Below is a small trained network, with its code and all its weights. Each question gives an input and a class and asks what happens when units are switched off, that is, made to give their printed mean instead of their output.

import numpy as np


def w(rows, s, z=0):
    codes = np.array(rows[::2]) - 128.0
    scale = np.full(codes.shape[1], s)
    scale[-1] = z or s
    return codes * scale


def f(y):
    return np.maximum(y, 0)


def log_softmax(a):
    a = a - a.max(-1, keepdims=True)
    return a - np.log(np.exp(a).sum(-1, keepdims=True))


def net(x, mask):
    res = np.array(x, float).reshape(1, 8) / 4 @ E
    y = f(res @ A[0][:, :-1].T + A[0][:, -1])
    res = res + np.where(mask, y, B[0][:, -1]) @ B[0][:, :-1]
    return log_softmax(res[-1] @ U[:, :-1].T + U[:, -1])


A, B = {}, {}
E = w([
[129,127,131,128,129],'x0',
[100,254,195,163,159],'x1',
[226,168,157,155,9],'x2',
[137,122,198,9,127],'x3',
[127,129,126,126,129],'x4',
[6,91,178,151,13],'x5',
[151,54,248,201,169],'x6',
[129,126,128,129,129],'x7',
],0.0076)
A[0] = w([
[180,138,111,130,180,23],'n1',
[51,115,146,107,54,58],'n2',
[134,134,84,196,130,46],'n3',
[217,130,111,139,179,61],'n4',
[195,143,129,163,62,34],'n5',
[151,79,194,169,162,8],'n6',
[167,122,110,129,153,38],'n7',
[147,66,204,183,176,141],'n8',
[188,118,121,125,191,86],'n9',
[127,139,188,43,130,245],'n10',
[81,117,136,155,80,72],'n11',
[159,14,70,96,134,156],'n12',
[110,251,145,124,158,137],'n13',
[72,88,164,159,99,108],'n14',
[120,100,79,229,153,151],'n15',
[177,152,145,123,69,58],'n16',
[75,116,127,108,202,88],'n17',
[97,129,107,180,100,143],'n18',
[24,90,88,125,227,61],'n19',
[120,165,81,206,119,157],'n20',
[170,47,94,110,110,23],'n21',
[131,80,97,121,85,136],'n22',
[77,96,151,140,72,35],'n23',
[71,109,142,143,94,28],'n24',
[60,113,116,106,192,41],'n25',
[109,179,188,165,163,109],'n26',
[89,187,48,86,119,107],'n27',
],0.012)
B[0] = w([
[90,218,139,51,168,140],'n1',
[146,187,109,95,180,167],'n2',
[113,72,178,61,135,140],'n3',
[74,209,156,56,157,166],'n4',
[220,163,214,112,71,151],'n5',
[116,132,23,93,5,149],'n6',
[68,170,125,104,137,131],'n7',
[126,118,2,109,66,219],'n8',
[86,185,120,81,115,167],'n9',
[133,37,143,123,181,254],'n10',
[121,171,134,86,166,152],'n11',
[60,150,160,197,134,215],'n12',
[53,120,142,197,122,208],'n13',
[142,197,98,105,177,174],'n14',
[142,52,158,92,172,199],'n15',
[193,121,193,135,85,150],'n16',
[185,143,166,145,83,171],'n17',
[142,95,134,95,169,170],'n18',
[220,179,215,128,47,196],'n19',
[107,71,169,89,144,193],'n20',
[39,167,170,197,110,146],'n21',
[78,139,153,182,141,165],'n22',
[122,220,124,87,154,148],'n23',
[110,187,128,93,146,140],'n24',
[196,137,165,137,84,155],'n25',
[54,117,122,165,103,178],'n26',
[116,90,40,106,58,186],'n27',
],0.0096,0.013)
U = w([
[128,246,132,35,198,61],'0',
[243,152,237,139,29,55],'1',
[137,91,16,96,27,102],'2',
[51,138,181,248,141,40],'3',
[162,89,143,119,171,253],'4',
[146,2,197,35,195,72],'5',
[168,104,134,131,173,249],'6',
[158,104,140,134,162,231],'7',
],0.0091,0.013)

Each question gives the input, the list of numbers given to net, and the class t.
The units are the neurons (one row each of A and B). Each row of codes is followed by its name. A weight is (code - 128) times the scale printed after its matrix; where a second scale follows, it is the last column's (A, B and U).
mask holds one flag per neuron, in row order. A switched-off neuron (its flag False) gives its mean, the last column of its row in B, instead of its output. The means were averaged over made-up inputs and are rounded, as every weight is.
A unit's drop is (log p(t) with every unit on - log p(t) with that unit switched off) / (log p(t) with every unit on - log p(t) with every unit switched off).
The circuit of an input: a set's keep is (log p(t) with only the set's units on - log p(t) with every unit switched off) / (log p(t) with every unit on - log p(t) with every unit switched off). Starting from the 12 units with the biggest drops (on a tie, the unit counted first), units are removed one at a time, each time the one whose removal leaves the highest keep (on an exact tie, the one counted first), for as long as the keep stays at least 0.8.
circuit, biggest first: the units of the circuit, biggest drop first
unit that matters most: the unit with the biggest drop
k most important neurons: the k neurons with the biggest drops, biggest first
input [5,0,6,4,-2,-8,7,3], class 0: circuit, biggest first -> n4
input [-1,-8,6,4,6,0,-2,0], class 3: circuit, biggest first -> n12; n21
input [-4,-8,3,-4,8,1,-4,-2], class 3: circuit, biggest first -> n12; n22
input [5,4,-2,-8,6,-6,-1,2], class 5: 2 most important neurons -> n15; n20
input [0,3,-8,7,-5,-2,3,7], class 1: circuit, biggest first -> n19; n17
input [7,7,-6,-8,-4,-5,-1,-4], class 5: circuit, biggest first -> n15; n20
input [-4,-3,-5,-3,1,-2,1,-1], class 1: 2 most important neurons -> n19; n10
input [-1,-6,-3,5,4,-7,7,5], class 0: circuit, biggest first -> n4; n9
input [-3,3,-4,3,-4,6,4,3], class 0: circuit, biggest first -> n14; n2
input [6,3,-2,-8,3,7,1,-3], class 5: 3 most important neurons -> n15; n20; n18
input [-7,-8,-1,-6,-5,8,8,-8], class 0: 2 most important neurons -> n14; n23
input [1,7,1,8,-2,-4,-5,-7], class 5: 3 most important neurons -> n10; n12; n8
input [3,4,1,5,-3,-5,-7,5], class 2: 2 most important neurons -> n27; n15
input [-2,-8,8,-4,6,5,-8,1], class 1: unit that matters most -> n5
input [-2,7,2,6,5,-7,-4,-8], class 7: 4 most important neurons -> n10; n13; n12; n14
input [5,3,5,4,2,6,5,6], class 0: circuit, biggest first -> n14; n23; n2
input [7,4,1,4,5,-5,7,-1], class 2: circuit, biggest first -> n8; n6
input [8,-4,3,5,8,-1,8,2], class 2: 2 most important neurons -> n8; n6
input [6,6,-8,-8,-5,-7,-5,3], class 1: 2 most important neurons -> n19; n17
input [-5,7,-2,-4,5,2,8,-4], class 2: 2 most important neurons -> n8; n6
